B:
1: [  25  -59   40  -77 -118  -70    4   97   29 -115  102   27   16   18
   76  -96  135    5   55 -123]
2: [   2  135   17  119  178  154   99 -155 -176   12  -98  -88   97   -1
    3  -10 -100  -83   67  158]
3: [ -71  108  -24   91    8  -45  -22  -43  -18  108  -71  -72  -89  -96
  -97 -152  102    1  -18 -134]
4: [ 186   78  100 -106   86   17  177  -71  -10 -282  -20   55  281  -68
  107  -99   19  -64   -1   11]
5: [-173 -230  -94   26 -274  -73 -190  208  -21  144  268  -56 -327  253
  129   57  172   35  209  -72]
6: [ -28 -116    9  -38 -184  -45  -82  163   20  -72  170    0  -74   66
  106 -102  168   -4  106 -151]
7: [ -96   90  -67   60   20  -93   -9  -73  -25  181  -58  -69 -127  -53
 -129  -58   82   18  -21  -69]
8: [  99  115   -1  -68  202  -32  238 -239 -108  -36  -77    3  153   61
    0  166 -134  -34    1  278]
9: [  74   49  169   51 -137   57  -30  180   32 -287    7   -1  100 -145
  120 -358  195   10   54 -305]
10: [  96    0  116  -94  -33   -9  105   60  -36 -222   62   33  154   36
   88  -40   21    1   58   13]
11: [ -57 -152  290  343 -348  657 -373  596 -183 -427  240 -159  119  -44
  383 -663  209 -179  386 -448]
12: [  30 -113  -35 -105  -79 -109   50   11    8  -61  145   34  -34  159
  145   95   83    6  100   53]
13: [  60  158    1   35  216   61  177 -213 -131   -6 -116  -46  137  -19
  -23   39 -105  -67    8  186]
14: [ 142   10   33 -205    7 -193  172  -57   71 -167   38   91  136    2
   45   23   65   18  -39    0]
15: [  63  130   13   18  186   66  173 -189 -133  -44  -89  -35  149   17
   14   56 -107  -65   27  197]
16: [ -57   46  -67  -14    1 -159   31  -73   -4  136  -11  -35 -110    6
  -89   18   74   33  -15  -21]
17: [  57 -157   79 -151 -212 -102    8  194   41 -218  210   71   18  125
  176  -20  133   41  113  -91]
18: [-157  183  -49  336  192  299  -43 -148 -282  239 -155 -214  -69  -24
  -87  -82 -113 -117  109  133]
19: [ 132 -245   56 -284 -182  -17    3  211   83 -320  319  126  206   96
  231  -96  161 -114  108 -120]
20: [-131 -279 -181 -102 -178  -34 -177  134   23  155  321   -9 -175  187
   97    6  188 -128  151  -93]
21: [  92 -179   46 -170 -166   -6  -15  182   54 -256  241   78  114   80
  214 -107  161  -68  115 -130]
22: [  85   34   13  -97   85  -51  171 -119  -57  -84   13   24  116   71
   51  103  -48  -26   31  162]
23: [ 247  182   27 -194  332  -99  411 -376  -65 -168 -142   83  347    8
   24  218 -183  -51  -81  360]
24: [ 154   66   65 -118   99  -37  196 -109  -26 -206  -18   49  222   -4
   81   12  -27  -35    3  101]
25: [-119  330 -139  152  280 -127   94 -369  -61  397 -314 -126 -119 -217
 -353  -49  -10  -11 -172   13]
26: [-169 -259  -66  -39 -280  -92 -145  233  -56  112  305  -31 -281  319
  114  149  105   50  218   19]
27: [ 108 -127 -122 -185   91   80   37  -88   25  -86  170   61  232   18
  150  -63   81 -269   55    7]
28: [-242 -159 -200  -18 -150 -260  -83   10  -44  394  173  -69 -432  302
  -71  303   68   98  111  124]
29: [ -33  132  -49   98  195   68  120 -209 -182  130 -102  -92   18   50
  -55  105 -129  -58   46  234]
30: [  24  200   58   79  184   22  202 -190 -178   11 -166  -70   78   23
  -64  100 -161   34   14  238]
31: [ -89  319 -174  240  293   19   -6 -346  -19  340 -317 -143  -67 -344
 -266 -291  113 -133 -152 -184]
32: [  24  142   75  167  136  251   51  -67 -174  -88  -97  -98  153  -78
   40 -169  -54 -111   82   38]
33: [ 152 -163   -4 -181  -66   98  -36  114  104 -289  224   91  266  -70
  226 -286  218 -231   72 -242]
34: [-109   20  -35  169   70  231  -35  -32 -227  113   25 -138  -35  114
   27   19  -84 -102  164  160]
35: [ -47 -277  -76 -200 -205  -91  -70  171   17   -7  328   45  -67  233
  122   95  117  -58  143   -9]
36: [ 118   74   91  -26   64   67  113  -31  -50 -214  -14   12  206  -56
   94 -121   14  -66   41   -6]
37: [-139  186 -131  101  139 -149   30 -225  -48  342 -164 -102 -177  -90
 -250    0   37   16  -88   -4]
38: [ 112  195  131  -26  153  -71  286 -173 -119 -144 -151    1  156   26
  -21  134 -153   88  -16  246]
39: [ 218   52 -129 -190  340   87  222 -341  -25  -91  -11   69  394  -75
   81    4  -51 -302  -39  177]
40: [ -41 -206   96 -115 -315 -103  -61  305   -4 -152  265   26  -95  210
  136   19  126   91  163  -84]
41: [  71  -42   -3 -152  -53 -160   77   -1   74 -107   81   64   48   11
   56  -27  129    1   -1  -75]
42: [-114  144  -91   89   77 -111   19 -143  -35  251 -122  -89 -141  -90
 -189  -53   65   12  -57  -49]
43: [-161  334 -122  232  236  -80   25 -304  -65  412 -321 -160 -169 -255
 -356 -141   37   -5 -158  -76]
44: [  10   -8  102   -5  -93   -9   40  106  -61 -141   58  -10   19   68
   75  -33   30   51   94   -6]
45: [ 156  160   65  -31  207   47  222 -197  -79 -167 -117   11  263  -71
   37  -29  -77  -73  -15  136]
46: [-125   64  -86  154  158  199   -4 -140 -232  211  -19 -138  -29   78
  -49   52 -109 -138  108  195]
47: [-130  110  -93   86   45 -104  -17 -109  -36  261  -80  -89 -170  -52
 -170  -37   71    9  -29  -52]
48: [-258 -288 -143  -51 -301 -202 -158  198  -57  284  324  -51 -432  397
   40  284   97  102  211   83]
49: [ -21   81  -53   62  182  135   81 -166 -175   91  -44  -81   90   31
  -21   39  -98 -126   59  189]
50: [ -11  155  -71  -27  133 -186  124 -218   -1  148 -127  -21  -27  -78
 -158   21   27   13  -97   23]
51: [ 112  110   66   -4  140   88  156 -121  -98 -157  -63  -12  211  -27
   66  -33  -59  -71   30  108]
52: [ 198  238  155  112  226  286  152 -126 -105 -313 -181  -33  400 -241
   99 -325  -24 -164    4  -48]
53: [-161   18    8  291  -15  314 -141   83 -246  109   30 -186 -107   83
   50 -111  -27  -95  211   36]
54: [-102   98   25  315   55  317  -95    3 -221   55  -63 -179  -39  -15
   63 -188  -14  -99  167    3]
55: [-140   59 -109   37   19 -155    4  -98  -35  263  -34  -71 -207   19
 -152   51   58   38  -15    2]
56: [-152 -194  -78  -58 -226 -143 -104  162  -23  138  239  -26 -263  242
   47  124  116   61  147   -8]
57: [ -35 -292   40 -115 -356  -62 -136  335   40 -163  350   39 -125  231
  246  -21  199   37  213 -143]
58: [ -28   70   10   97   90  119   64  -84 -171   30  -28  -86   21   73
   23   43  -86  -50  102  161]
59: [ 105   73   30  -72  126  -14  189 -141  -73 -109  -27   21  166   34
   52   65  -63  -41   19  163]
60: [-111  236   14  131   94  -86   61 -128  -87  196 -202 -109 -101 -127
 -253  -76   -4   70  -80  -31]
61: [-130  192 -117  148  131  -65   -3 -190  -44  299 -171 -116 -151 -140
 -213 -100   70  -20  -70  -74]
62: [ -75  228  125  276   92  140   90  -71 -257   39 -192 -161  -59   35
  -52   20 -148   90   93  184]
63: [ -34  100   39  157  109  208   44  -64 -204    0  -48 -106   63   42
   39  -26  -99  -73  117  146]
64: [ -15   -1   41  -55 -103 -172   43   51   18  -35   46    5  -77   46
   -4   -1   95   99   17  -58]
65: [ -53 -189   27  -67 -243  -39  -98  239   -5  -89  245    5  -99  172
  150  -30  139   22  163  -93]
66: [  65   38   80  -30  -69  -23   12   80   48 -172   16   16   97 -122
   48 -245  159  -26    5 -225]
67: [ 148    5    8 -202  100 -121  232 -145  -20 -142   34   80  182   90
   71  160  -58  -19    4  201]
68: [  66  -44   55  -92  -51  -23   66   47  -16 -165   97   28   96   63
  117  -22   58  -19   77    2]
69: [ -27   52   19  121   84  183   33  -52 -192    1   -9  -93   57   75
   56   -5  -76  -83  132  144]
70: [-138   46  -25  139  -75   11 -118   65  -45  139   -6 -100 -160  -58
  -75 -187  137  -10   47 -182]
71: [ -29 -102   32  -20 -147   14  -50  154  -42  -83  156  -18  -40  108
  112  -55   95   -7  130  -59]
72: [ -22  -17  -20   12  -73  -49  -41   40   24    4   53  -21  -63  -20
   37 -133  159  -19   43 -148]

[  39   99  151  -35  163   69  105   -6  -33 -127   -2  108   18  -39
  -92  118  113   97    6   42   10   33  116 -107    5 -129   52  -49
  -26]
68
[-119  -80  -77  -33  108  -65  268  242  118   42   82 -142 -277 -158
  349 -226    3  -41  -81  -71 -122  159 -337 -174  -71   13    9  346
 -243]
54
[ 100  208  -99 -151 -103  -34  167  330  103  187   31 -297   -5 -127
 -130  -99  349  -78  259 -155  166  168  189 -217   88  379 -140 -267
 -121]
42
[ 175  166  -86 -138 -135  -34  126  159   69   47   27 -262   46 -103
 -211 -112  296  -40  105 -167  120  207  274 -234  127  358 -121 -188
  -87]
55
[ -59  -44  111  -13  115  115   32  -30 -174 -104   65  120 -163   44
  122  108  -99   26   66   90  -64  -64  -32   12  -22 -219   23   97
   30]
44
[  46   72   39    3  -43   58   -3 -198 -196 -241   25 -108  -53    0
  -78   26  -31   72  -98  -80   11  220  296  -22  148   95  -25  111
  -39]
20
[ -54  -51  -93   -5   69 -123  253  126  137  -83   66 -232 -224 -199
  227 -260   19    3 -246 -172 -128  314 -204 -198    9  135   31  393
 -290]
53
[-153   10  293   75  225  229 -110 -210 -403 -242   36  296 -157  145
   63  412 -217  130  151  204  -36 -180  118  225   -6 -432   92   -6
  139]
19
[  83   61  132   45   21   47  -55 -295 -208 -358    7   -1   -3    6
 -212  156  -44  134 -151  -64  -18  179  353   -1  144  -12   42   39
    8]
35
[ -17 -220  -24  -22   85  -41  128   95   25  -66  112    5 -260  -41
  216  -97 -104  -45 -103   -7 -201   -1 -316 -127  -62 -139   34  286
  -77]
63
[ 216 -115   70  -37   55 -107   45   45  111 -164   60   26  -29  -63
 -273   89  124    9  -82  -78 -118  -11  -20 -201   26  -39   68 -130
   10]
8
[  55  206 -229 -233 -198  -72  225  632  167  460   75 -455 -110 -160
  -10 -195  430 -222  507 -185  215  116   34 -237   56  555 -237 -377
 -148]
43
[  33  155   95  -36   33   57   26   41 -115  -68   17  -57  -28  -20
 -156  157  134   34  167  -38   87   68  255  -27   82   72  -22 -201
  -13]
64
[ -93  -46  101   26   88  107   -4  -92 -235 -159   66   68 -189   48
  137  124 -150   43   29   59  -66   -3   15   61   19 -174   26  150
    9]
71
[  53 -246   40  -29   59  -18   23   76  -38  -70  124  100 -223   33
   60   65  -92  -62   28   35 -188 -154 -250  -78  -59 -203   32   66
   56]
15
[  95 -184  120  -48  125   24   16  122  -18  -31   95  216 -139   54
  -59  191    5  -44  144  110 -137 -276 -209  -88  -88 -296   56 -137
  130]
39
[  -4  -70  113   -4  161  -24   79  152   25  -58   63   69 -166  -49
  -11  146   46    7   86   13  -94  -71 -152  -64  -51 -161   72  -62
  -23]
51
[  21 -182  -75  -45   38  -95  169  178  114  -10  106  -91 -239 -105
  173 -167  -11  -67  -98  -78 -174   75 -300 -196  -45   -4    9  236
 -127]
62
[ 127   56  -33 -150  -83   49   58  236  -27  147   63  -84  -42    3
 -116   35  204 -101  323  -16   88  -72  103 -136   34  133 -115 -287
   62]
50
[  30   13 -108 -143 -141   62   67  214  -94  163   98 -170 -145   18
   87  -76   88 -129  291  -29   63   -1   35  -92   46  172 -159  -79
   15]
47
[ -41  122  224   44  164  115  -14 -148 -222 -240   -2  112  -40   22
 -103  274  -15  140   51   52   24   36  244   72   58 -169   74  -64
   15]
17
[  41 -208   24  -25   45  -46   20  143  -13  -35  117   24 -235    0
   20   72  -35  -79   83   -6 -158 -122 -231  -73  -37 -119   25  -14
   34]
13
[  -6   53  167  -33  186  104   84   20  -87  -91   17  164  -42   -1
  -14  153   53   72   78  101   -7  -67   26  -59  -38 -226   57  -41
   19]
10
[ -77  184  -61 -122   -7   81  194  252  -34  173   35 -189  -97  -76
  172 -122  170  -45  233  -29  136  135   71 -122   27  179 -119   -2
 -130]
70
[ -73   37  135   56   90  102  -22 -191 -255 -248   34   33 -131   27
   31  161 -124  101  -31   15  -33   95  173   86   75 -117   39  125
  -17]
65
[  40 -205  106  -13   79   34  -36    5 -122 -113  107  163 -197   81
    2  176 -111  -27   81   80 -153 -199 -147   -7  -38 -268   47   -8
  117]
59
[-133  -95  147   -1  181  105   27  127 -165   -2   90  176 -253   56
  176  221 -100  -12  236  142  -79 -220 -202   72  -83 -308   49  -22
   58]
36
[  -6 -237  -19  -25   55  -40   84  141    1  -29  123    9 -272  -15
  167  -34  -86  -77   11    3 -186  -72 -312  -97  -60 -131   23  161
  -22]
2
[  51 -184  -75  -16   25 -103  162   24   95 -140   88 -111 -198 -107
  129 -212  -48  -12 -262 -111 -192  172 -209 -207   -2   16   25  357
 -148]
34
